Below is a small trained network, with its code and all its weights. Each question gives an input and a class and asks what happens when units are switched off, that is, made to give their printed mean instead of their output.

import numpy as np


def w(rows, s, z=0):
    codes = np.array(rows[::2]) - 128.0
    scale = np.full(codes.shape[1], s)
    scale[-1] = z or s
    return codes * scale


def f(y):
    return np.maximum(y, 0)


def log_softmax(a):
    a = a - a.max(-1, keepdims=True)
    return a - np.log(np.exp(a).sum(-1, keepdims=True))


def net(x, mask):
    res = np.array(x, float).reshape(1, 5) / 4 @ E
    y = f(res @ A[0][:, :-1].T + A[0][:, -1])
    res = res + np.where(mask, y, B[0][:, -1]) @ B[0][:, :-1]
    return log_softmax(res[-1] @ U[:, :-1].T + U[:, -1])


A, B = {}, {}
E = w([
[123,112,138,158,148,99],'x0',
[14,154,238,137,187,200],'x1',
[25,169,65,205,20,93],'x2',
[133,139,121,108,111,150],'x3',
[98,121,254,50,61,69],'x4',
],0.0097)
A[0] = w([
[66,184,88,197,149,191,133],'N0',
[144,67,52,107,88,94,121],'N1',
[176,163,73,173,183,163,201],'N2',
[147,168,156,44,208,80,129],'N3',
[148,97,143,132,165,181,65],'N4',
[75,73,110,184,8,108,130],'N5',
[177,50,158,89,202,198,125],'N6',
[123,209,148,101,57,122,124],'N7',
[175,148,81,157,106,67,60],'N8',
[139,78,31,145,189,190,114],'N9',
[79,159,81,210,133,226,138],'N10',
[83,139,194,95,74,95,186],'N11',
[50,128,167,77,99,89,184],'N12',
[198,79,52,140,53,90,110],'N13',
[207,128,82,182,68,101,212],'N14',
[171,76,169,170,155,177,84],'N15',
[59,99,88,128,39,83,6],'N16',
[202,81,144,28,119,62,156],'N17',
[59,169,118,157,130,125,121],'N18',
[103,86,184,131,128,162,194],'N19',
[89,160,113,183,104,130,96],'N20',
[188,106,94,100,96,73,173],'N21',
],0.011)
B[0] = w([
[232,166,43,148,112,38,200],'N0',
[44,15,176,134,94,183,198],'N1',
[40,81,188,95,34,144,242],'N2',
[168,186,121,67,177,77,206],'N3',
[31,159,142,157,32,153,156],'N4',
[104,147,143,134,87,189,209],'N5',
[21,75,233,131,119,207,238],'N6',
[135,143,141,168,110,130,170],'N7',
[97,145,141,215,36,118,172],'N8',
[86,53,167,85,138,223,220],'N9',
[179,184,62,154,154,91,209],'N10',
[129,98,148,90,147,150,225],'N11',
[117,82,191,81,169,234,217],'N12',
[109,81,199,146,91,153,228],'N13',
[136,105,182,71,196,193,250],'N14',
[82,141,181,187,116,93,163],'N15',
[108,27,181,54,235,182,165],'N16',
[238,228,1,140,130,71,243],'N17',
[142,236,89,168,78,92,171],'N18',
[134,146,110,195,36,119,206],'N19',
[155,153,126,148,145,123,165],'N20',
[191,168,90,112,225,130,221],'N21',
],0.0075,0.014)
U = w([
[97,113,135,102,222,171,37],'0',
[48,133,125,157,2,134,138],'1',
[195,186,30,134,181,80,247],'2',
],0.017,0.0014)

Each question gives the input, the list of numbers given to net, and the class t.
The units are the neurons (one row each of A and B). Each row of codes is followed by its name. A weight is (code - 128) times the scale printed after its matrix; where a second scale follows, it is the last column's (A, B and U).
mask holds one flag per neuron, in row order. A switched-off neuron (its flag False) gives its mean, the last column of its row in B, instead of its output. The means were averaged over made-up inputs and are rounded, as every weight is.
A unit's drop is (log p(t) with every unit on - log p(t) with that unit switched off) / (log p(t) with every unit on - log p(t) with every unit switched off).
The circuit of an input: a set's keep is (log p(t) with only the set's units on - log p(t) with every unit switched off) / (log p(t) with every unit on - log p(t) with every unit switched off). Starting from the 12 units with the biggest drops (on a tie, the unit counted first), units are removed one at a time, each time the one whose removal leaves the highest keep (on an exact tie, the one counted first), for as long as the keep stays at least 0.8.
circuit, biggest first: the units of the circuit, biggest drop first
unit that matters most: the unit with the biggest drop
top k neurons: the k neurons with the biggest drops, biggest first
drop of u: that unit's drop, to one decimal
input [-1,-5,5,7,3], class 0: circuit, biggest first -> (N16, N14)
input [4,-7,-2,-3,4], class 2: circuit, biggest first -> (N17)
input [2,-2,5,7,1], class 0: top 4 neurons -> (N16, N2, N19, N14)
input [2,8,-7,8,-1], class 1: top 2 neurons -> (N19, N4)
input [7,5,0,-2,-3], class 1: top 3 neurons -> (N17, N21, N3)
input [2,-2,1,0,7], class 0: circuit, biggest first -> (N12, N11)
input [-2,-2,1,1,-8], class 1: top 3 neurons -> (N2, N12, N16)
input [-1,-6,0,8,6], class 2: top 2 neurons -> (N17, N6)
input [-5,3,3,-1,-8], class 2: top 2 neurons -> (N0, N10)
input [4,-3,-6,4,1], class 2: top 2 neurons -> (N17, N12)
input [7,1,-6,4,-4], class 1: drop of N2 -> 0.2
input [-1,-4,6,-3,6], class 0: drop of N16 -> 0.2
input [-6,3,-3,-7,-3], class 1: drop of N21 -> 0.1
input [6,-1,3,6,3], class 0: unit that matters most -> N2
